Here is a tiny trained network, its code and every weight. The questions are about switching its units off for an input and a class, where a switched-off unit gives its printed mean instead of its output.

import numpy as np


def w(rows, s, z=0):
    codes = np.array(rows[::2]) - 128.0
    scale = np.full(codes.shape[1], s)
    scale[-1] = z or s
    return codes * scale


def norm(h):
    return h / np.sqrt((h * h).mean(-1, keepdims=True) + 1e-5)


def f(y):
    return y / 2 * (1 + np.tanh(0.7978845608 * (y + 0.044715 * y**3)))


def log_softmax(a):
    a = a - a.max(-1, keepdims=True)
    return a - np.log(np.exp(a).sum(-1, keepdims=True))


def net(x, mask):
    res = np.array(x, float).reshape(1, 6) / 4 @ E
    u = 0
    for l in range(4):
        y = f(norm(res) @ A[l][:, :-1].T + A[l][:, -1])
        res = res + np.where(mask[u : u + 3], y, B[l][:, -1]) @ B[l][:, :-1]
        u += 3
    return log_softmax(norm(res)[-1] @ U[:, :-1].T + U[:, -1])


A, B = {}, {}
E = w([
[35,94,170,58,178,100,81,165,123,125,141,187],'x0',
[106,93,45,204,159,139,111,131,83,133,120,172],'x1',
[23,157,155,106,120,206,110,122,55,116,20,156],'x2',
[192,82,143,77,65,91,103,90,107,191,108,172],'x3',
[109,25,105,171,33,169,157,147,254,127,175,130],'x4',
[184,127,169,95,194,164,78,23,77,181,204,151],'x5',
],0.009)
A[0] = w([
[91,105,51,219,142,158,173,156,88,80,146,111,1],'0.n0',
[146,189,87,218,2,184,193,126,181,102,52,29,42],'0.n1',
[98,52,151,71,26,189,86,41,103,247,138,233,93],'0.n2',
],0.0082,0.0025)
B[0] = w([
[153,131,142,58,108,186,94,127,122,93,129,109,182],'0.n0',
[184,82,115,191,78,248,79,193,150,75,105,169,250],'0.n1',
[226,2,76,33,122,65,110,139,136,53,5,83,255],'0.n2',
],0.0081,0.0075)
A[1] = w([
[228,118,137,85,136,106,69,116,58,160,133,166,252],'1.n0',
[125,108,155,127,84,103,111,185,206,96,146,147,65],'1.n1',
[91,157,100,91,180,91,96,152,2,121,52,164,185],'1.n2',
],0.016,0.0026)
B[1] = w([
[184,130,198,248,154,91,27,169,165,101,141,141,248],'1.n0',
[65,143,105,117,142,98,210,140,102,170,115,86,214],'1.n1',
[40,252,96,99,145,151,161,83,48,152,108,149,255],'1.n2',
],0.011,0.015)
A[2] = w([
[96,78,207,4,85,118,71,94,77,205,65,226,67],'2.n0',
[133,86,174,48,162,77,84,123,96,172,155,158,65],'2.n1',
[248,98,32,152,116,98,172,105,133,131,209,88,2],'2.n2',
],0.013,0.002)
B[2] = w([
[249,157,124,198,134,95,53,7,232,83,204,67,236],'2.n0',
[189,164,163,121,65,101,206,89,161,97,127,48,182],'2.n1',
[83,75,166,104,237,87,115,171,130,169,165,136,255],'2.n2',
],0.011,0.0058)
A[3] = w([
[136,169,110,68,60,132,108,33,117,97,46,132,102],'3.n0',
[158,137,78,197,26,77,154,127,140,110,46,128,253],'3.n1',
[250,167,163,111,146,122,97,137,98,116,125,158,159],'3.n2',
],0.019,0.00041)
B[3] = w([
[120,167,153,204,142,72,37,96,130,110,208,150,223],'3.n0',
[255,74,141,49,20,207,118,41,140,71,144,91,227],'3.n1',
[183,97,124,79,157,55,73,52,100,142,238,168,252],'3.n2',
],0.0097,0.013)
U = w([
[47,233,152,151,192,178,113,88,29,145,122,214,110],'0',
[21,64,134,147,188,80,255,226,173,213,156,115,4],'1',
[123,32,119,143,49,243,200,166,180,95,117,104,161],'2',
[217,95,194,178,202,95,31,64,118,115,201,157,237],'3',
],0.0087,0.0023)

Each question gives the input, the list of numbers given to net, and the class t.
The units are the neurons (one row each of A and B). Each row of codes is followed by its name. A weight is (code - 128) times the scale printed after its matrix; where a second scale follows, it is the last column's (A, B and U).
mask holds one flag per neuron, layer by layer. A switched-off neuron (its flag False) gives its mean, the last column of its row in B, instead of its output. The means were averaged over made-up inputs and are rounded, as every weight is.
A unit's drop is (log p(t) with every unit on - log p(t) with that unit switched off) / (log p(t) with every unit on - log p(t) with every unit switched off).
most important unit: the unit with the biggest drop
k most important neurons: the k neurons with the biggest drops, biggest first
k most important neurons of layer l: the k neurons of layer l with the biggest drops, biggest first
drop when u is switched off: that unit's drop, to one decimal
input [-2,5,-2,-7,-4,-3], class 0: most important unit => 1.n0
input [-4,-1,-4,0,-1,-1], class 1: 2 most important neurons of layer 2 => 2.n2; 2.n0
input [-6,-7,-1,0,8,4], class 1: 3 most important neurons => 2.n2; 3.n1; 1.n1
input [3,0,-2,-7,3,-1], class 1: 2 most important neurons => 3.n1; 1.n1
input [-7,5,8,-3,-1,5], class 0: 2 most important neurons => 1.n2; 2.n0
input [2,-4,-8,-2,-8,-8], class 0: 2 most important neurons => 0.n1; 2.n2
input [3,-1,5,2,0,-7], class 0: 4 most important neurons => 0.n2; 1.n1; 1.n2; 3.n2
input [1,-4,-2,-3,-1,-3], class 2: 2 most important neurons => 2.n2; 1.n2
input [6,-8,2,5,8,-2], class 2: 2 most important neurons of layer 1 => 1.n2; 1.n1
input [3,6,7,0,1,-2], class 0: 2 most important neurons => 1.n2; 0.n1
input [-8,8,-7,5,4,-5], class 1: 3 most important neurons => 2.n2; 1.n0; 3.n1
input [3,5,-8,-5,-4,-7], class 1: drop when 1.n2 is switched off => 0.1
input [6,5,-3,-2,0,-8], class 1: drop when 3.n2 is switched off => 0.0
input [-3,-1,0,-2,-8,-2], class 0: drop when 1.n2 is switched off => 0.4
input [6,5,3,0,7,-6], class 2: most important unit => 2.n2
input [6,5,-4,-7,1,-5], class 1: drop when 3.n1 is switched off => 0.1
